Read these off the matrix that follows.
1) Which number is the last entry, reading row by row?
2) Which number is the second entry on the diagonal from the top-right corner?
3) Which number is the 2nd entry from the end, reading row by row?
4) Which number is the first entry in the row that holds the largest entry?
5) Which number is the third entry on the diagonal from the top-right corner?
6) Which number is the 4th-last entry, reading row by row?
7) Which number is the first entry of the smallest entry's row?
8) Which number is the entry just left of the smallest entry?
[[-1,-12,-14,25],
[2,-2,14,10],
[1,1,12,-13],
[0,4,2,-2],
[-1,22,-6,-34],
[0,5,2,-3],
[-1,0,-9,-12]]
1) -12
2) 14
3) -9
4) -1
5) 1
6) -1
7) -1
8) -6

Questions about the grid below.
1) Find the entry just left of -19.
2) Find the entry just right of the largest entry.
((28, 9, 18, 15, -4, 20), (10, 12, 3, 2, 26, 7), (5, -19, -16, 20, -23, 11), (-16, 11, -27, 20, 23, 25), (-9, 24, -3, -12, -2, 26), (18, 1, 16, -13, -18, -24), (-10, -2, -16, 16, -1, -3), (16, -12, 19, 4, 12, 16), (-2, -21, -26, -25, -18, -11), (15, -18, 16, 1, -9, 0), (-14, 25, 22, -20, -6, -23), (-2, -4, -11, -27, -2, -20), (-16, 9, 7, 16, 27, -24), (13, 27, 7, -7, 8, 21), (0, 7, -3, -3, -16, 19))
1) 5
2) 9
